Here is a tiny trained network, its code and every weight. The questions are about switching its units off for an input and a target symbol, where a switched-off unit gives its printed mean instead of its output.

import numpy as np


def w(rows, s, z=0):
    codes = np.array(rows[::2]) - 128.0
    scale = np.full(codes.shape[1], s)
    scale[-1] = z or s
    return codes * scale


def norm(h):
    return h / np.sqrt((h * h).mean(-1, keepdims=True) + 1e-5)


def f(y):
    return np.maximum(y, 0)


def softmax(a):
    e = np.exp(a - a.max(-1, keepdims=True))
    return e / e.sum(-1, keepdims=True)


def log_softmax(a):
    a = a - a.max(-1, keepdims=True)
    return a - np.log(np.exp(a).sum(-1, keepdims=True))


def net(x, mask):
    ids = ['γδεηλτψω'.index(c) for c in x.split()]
    T = len(ids)
    res = E[ids] + P[:T]
    u = 0
    for l in range(2):
        r = norm(res)
        for j in range(2):
            rows = slice(2 * j, 2 * j + 2)
            q, k, v = (r @ M[l][rows].T for M in (Q, K, V))
            z = softmax(np.where(np.tri(T) > 0, q @ k.T / 2**0.5, -1e9)) @ v
            o = O[l][rows]
            res = res + np.where(mask[u + j], z, o[:, -1]) @ o[:, :-1]
        u += 2
        y = f(norm(res) @ A[l][:, :-1].T + A[l][:, -1])
        res = res + np.where(mask[u : u + 16], y, B[l][:, -1]) @ B[l][:, :-1]
        u += 16
    return log_softmax(norm(res)[-1] @ U[:, :-1].T + U[:, -1])


Q, K, V, O, A, B = {}, {}, {}, {}, {}, {}
E = w([
[98,137,126,51,62,134,144],'γ',
[105,178,87,100,126,172,106],'δ',
[74,114,105,171,134,136,78],'ε',
[23,92,139,152,157,118,154],'η',
[197,157,197,151,127,32,141],'λ',
[120,172,139,108,174,143,101],'τ',
[37,139,120,173,147,126,132],'ψ',
[70,249,99,182,150,111,162],'ω',
],0.017)
P = w([
[228,112,222,218,111,235,162],'0',
[185,80,1,66,96,182,184],'1',
[174,137,82,85,174,131,144],'2',
[94,166,110,91,138,52,85],'3',
[82,178,79,85,128,40,55],'4',
[61,140,122,75,191,13,74],'5',
],0.0063)
Q[0] = w([
[97,162,52,91,122,89,121],'0.h0',
[110,182,71,131,84,113,70],'0.h0',
[199,72,143,124,78,173,135],'0.h1',
[96,213,78,230,255,65,96],'0.h1',
],0.0085)
K[0] = w([
[171,111,181,224,103,214,170],'0.h0',
[77,82,247,96,130,157,123],'0.h0',
[129,123,45,50,76,93,71],'0.h1',
[142,99,239,154,100,254,104],'0.h1',
],0.0074)
V[0] = w([
[131,185,107,202,3,63,205],'0.h0',
[112,109,237,187,186,133,81],'0.h0',
[185,112,59,190,133,221,4],'0.h1',
[91,225,119,119,174,117,117],'0.h1',
],0.0052)
O[0] = w([
[191,249,125,135,243,133,8,253],'0.h0',
[52,110,223,60,215,135,196,212],'0.h0',
[57,220,200,109,75,112,65,114],'0.h1',
[98,91,94,180,63,46,254,190],'0.h1',
],0.0068,0.0028)
A[0] = w([
[154,80,156,137,188,153,111,24],'0.n0',
[195,167,173,126,104,132,90,75],'0.n1',
[100,135,78,158,187,165,98,178],'0.n2',
[170,118,192,129,61,33,149,128],'0.n3',
[123,111,46,79,107,151,94,155],'0.n4',
[160,82,68,53,141,107,211,128],'0.n5',
[100,69,102,158,135,107,173,251],'0.n6',
[86,86,125,116,139,131,74,89],'0.n7',
[84,75,146,188,150,139,72,186],'0.n8',
[108,149,85,135,162,11,121,117],'0.n9',
[217,140,184,199,145,89,153,65],'0.n10',
[115,210,44,132,117,104,120,154],'0.n11',
[2,122,118,126,152,225,148,143],'0.n12',
[107,166,102,113,51,77,181,177],'0.n13',
[50,82,73,80,123,112,171,107],'0.n14',
[157,59,133,205,105,65,89,74],'0.n15',
],0.0075,0.0022)
B[0] = w([
[160,148,81,84,146,175,161,134],'0.n0',
[171,72,90,153,100,117,136,143],'0.n1',
[150,169,184,85,91,110,149,214],'0.n2',
[95,157,64,100,180,202,66,145],'0.n3',
[97,131,194,88,136,109,141,170],'0.n4',
[87,236,160,148,155,123,129,165],'0.n5',
[157,192,61,125,116,171,58,169],'0.n6',
[153,151,106,61,174,179,143,153],'0.n7',
[149,198,93,19,112,99,192,171],'0.n8',
[92,41,168,98,123,174,133,234],'0.n9',
[24,188,185,59,128,197,119,147],'0.n10',
[115,34,147,104,162,151,134,254],'0.n11',
[197,145,171,141,124,79,106,226],'0.n12',
[141,58,62,127,167,112,78,192],'0.n13',
[155,124,166,126,161,180,16,190],'0.n14',
[90,123,160,2,146,167,109,139],'0.n15',
],0.0063,0.0076)
Q[1] = w([
[181,106,99,160,66,88,113],'1.h0',
[119,38,102,154,49,151,170],'1.h0',
[109,209,149,59,119,94,71],'1.h1',
[67,244,168,104,139,2,75],'1.h1',
],0.007)
K[1] = w([
[180,64,186,59,137,194,64],'1.h0',
[191,65,199,34,25,198,58],'1.h0',
[116,72,254,152,86,98,202],'1.h1',
[128,35,217,198,33,238,70],'1.h1',
],0.0054)
V[1] = w([
[144,117,209,43,169,234,40],'1.h0',
[52,203,233,74,56,113,9],'1.h0',
[15,152,200,183,110,57,203],'1.h1',
[3,34,172,118,141,157,180],'1.h1',
],0.0058)
O[1] = w([
[183,110,255,167,117,134,172,253],'1.h0',
[106,173,143,186,30,175,172,235],'1.h0',
[107,164,120,65,108,88,170,117],'1.h1',
[107,106,165,99,75,52,185,112],'1.h1',
],0.0098,0.0041)
A[1] = w([
[164,254,117,78,62,124,170,160],'1.n0',
[86,138,159,117,95,46,213,146],'1.n1',
[65,149,174,155,80,212,143,49],'1.n2',
[181,116,171,160,77,100,128,114],'1.n3',
[136,157,42,163,177,111,169,37],'1.n4',
[196,11,67,201,158,187,30,203],'1.n5',
[143,44,18,99,159,128,171,112],'1.n6',
[168,145,158,71,72,15,193,144],'1.n7',
[154,104,175,127,84,30,162,69],'1.n8',
[165,122,42,103,151,73,168,253],'1.n9',
[164,155,73,226,90,106,184,116],'1.n10',
[222,143,152,181,33,181,233,162],'1.n11',
[223,92,196,204,54,158,173,66],'1.n12',
[113,146,149,39,119,246,115,221],'1.n13',
[133,165,225,171,100,138,132,123],'1.n14',
[140,179,169,129,88,92,107,3],'1.n15',
],0.0076,0.003)
B[1] = w([
[177,199,64,203,160,127,183,216],'1.n0',
[221,116,78,179,115,73,96,205],'1.n1',
[98,212,65,114,186,109,120,185],'1.n2',
[89,39,119,34,143,137,184,154],'1.n3',
[57,99,196,15,86,192,91,148],'1.n4',
[243,213,112,206,149,89,146,204],'1.n5',
[70,112,3,18,179,179,44,152],'1.n6',
[237,63,58,151,140,108,98,190],'1.n7',
[157,33,82,117,154,59,120,148],'1.n8',
[155,156,6,116,202,206,65,166],'1.n9',
[91,165,58,59,246,132,117,135],'1.n10',
[14,63,123,46,143,103,55,196],'1.n11',
[53,23,118,136,33,103,113,183],'1.n12',
[116,194,143,214,146,82,117,254],'1.n13',
[171,109,71,107,169,185,149,219],'1.n14',
[203,171,78,126,105,70,111,150],'1.n15',
],0.0065,0.0077)
U = w([
[207,82,138,230,119,239,28,83],'γ',
[32,126,129,178,79,188,47,85],'δ',
[119,215,198,148,2,106,127,69],'ε',
[193,46,187,86,153,71,134,165],'η',
[110,134,236,87,168,199,148,99],'λ',
[127,59,97,115,85,47,167,157],'τ',
[175,208,21,146,215,118,108,224],'ψ',
[105,51,24,46,201,189,63,4],'ω',
],0.0084,0.0039)

Each question gives the input, a string of symbols that net reads in full, and the target symbol t.
The units are the heads (2 rows each of Q, K, V and O) and the neurons (one row each of A and B). Each row of codes is followed by its name. A weight is (code - 128) times the scale printed after its matrix; where a second scale follows, it is the last column's (O, A, B and U).
mask holds one flag per unit, layer by layer, with each layer's heads first. A switched-off unit (its flag False) gives its mean, the last column of its rows in O or B, instead of its output. The means were averaged over made-up inputs and are rounded, as every weight is.
A unit's drop is (log p(t) with every unit on - log p(t) with that unit switched off) / (log p(t) with every unit on - log p(t) with every unit switched off).
The circuit of an input: a set's keep is (log p(t) with only the set's units on - log p(t) with every unit switched off) / (log p(t) with every unit on - log p(t) with every unit switched off). Starting from the 12 units with the biggest drops (on a tie, the unit counted first), units are removed one at a time, each time the one whose removal leaves the highest keep (on an exact tie, the one counted first), for as long as the keep stays at least 0.8.
units of the circuit, in order: the units of the circuit, biggest drop first
most important unit: the unit with the biggest drop
top k neurons: the k neurons with the biggest drops, biggest first
k most important neurons of layer l: the k neurons of layer l with the biggest drops, biggest first
which heads matter: for each layer, one digit per head in row order, 1 if its drop is at least 0.15 and else 0, layers parted by /
input λ η γ ε ψ, target λ: top neuron -> [0.n9]
input γ δ ε, target γ: which heads matter -> 10 / 11
input τ ω ε ω δ τ, target τ: which heads matter -> 11 / 01
input ε γ ω ω λ η, target ε: units of the circuit, in order -> [0.h1 1.h0]
input λ τ δ γ, target λ: 4 most important neurons of layer 0 -> [0.n3 0.n14 0.n9 0.n11]
input δ ω ω ω ω ε, target δ: units of the circuit, in order -> [0.h1 1.h0]
input ω η τ τ δ, target η: which heads matter -> 11 / 01
input η ε γ, target η: which heads matter -> 11 / 10
input ω ε τ τ, target η: 2 most important neurons of layer 0 -> [0.n10 0.n9]
input δ η ε, target δ: units of the circuit, in order -> [1.h0 0.h1 1.n11 0.h0]
input η γ η, target η: which heads matter -> 11 / 11
input γ δ λ γ τ, target γ: units of the circuit, in order -> [1.h1 0.h0 1.h0]
input δ η ψ, target δ: which heads matter -> 01 / 10
input γ ω ω λ, target γ: units of the circuit, in order -> [1.h1 0.h0]
input γ γ ε γ γ, target γ: most important unit -> 1.h1
input η τ δ, target η: units of the circuit, in order -> [1.h0 1.h1]
input ω ω δ ε, target ω: which heads matter -> 01 / 10
input δ γ ω γ ω, target δ: 2 most important neurons of layer 0 -> [0.n13 0.n9]
input ε γ ψ, target ε: which heads matter -> 01 / 10
input δ ω ω η γ, target δ: which heads matter -> 01 / 00
input η ω γ η τ ω, target η: most important unit -> 0.h0
input γ ε τ γ, target γ: units of the circuit, in order -> [1.h1 0.h0]
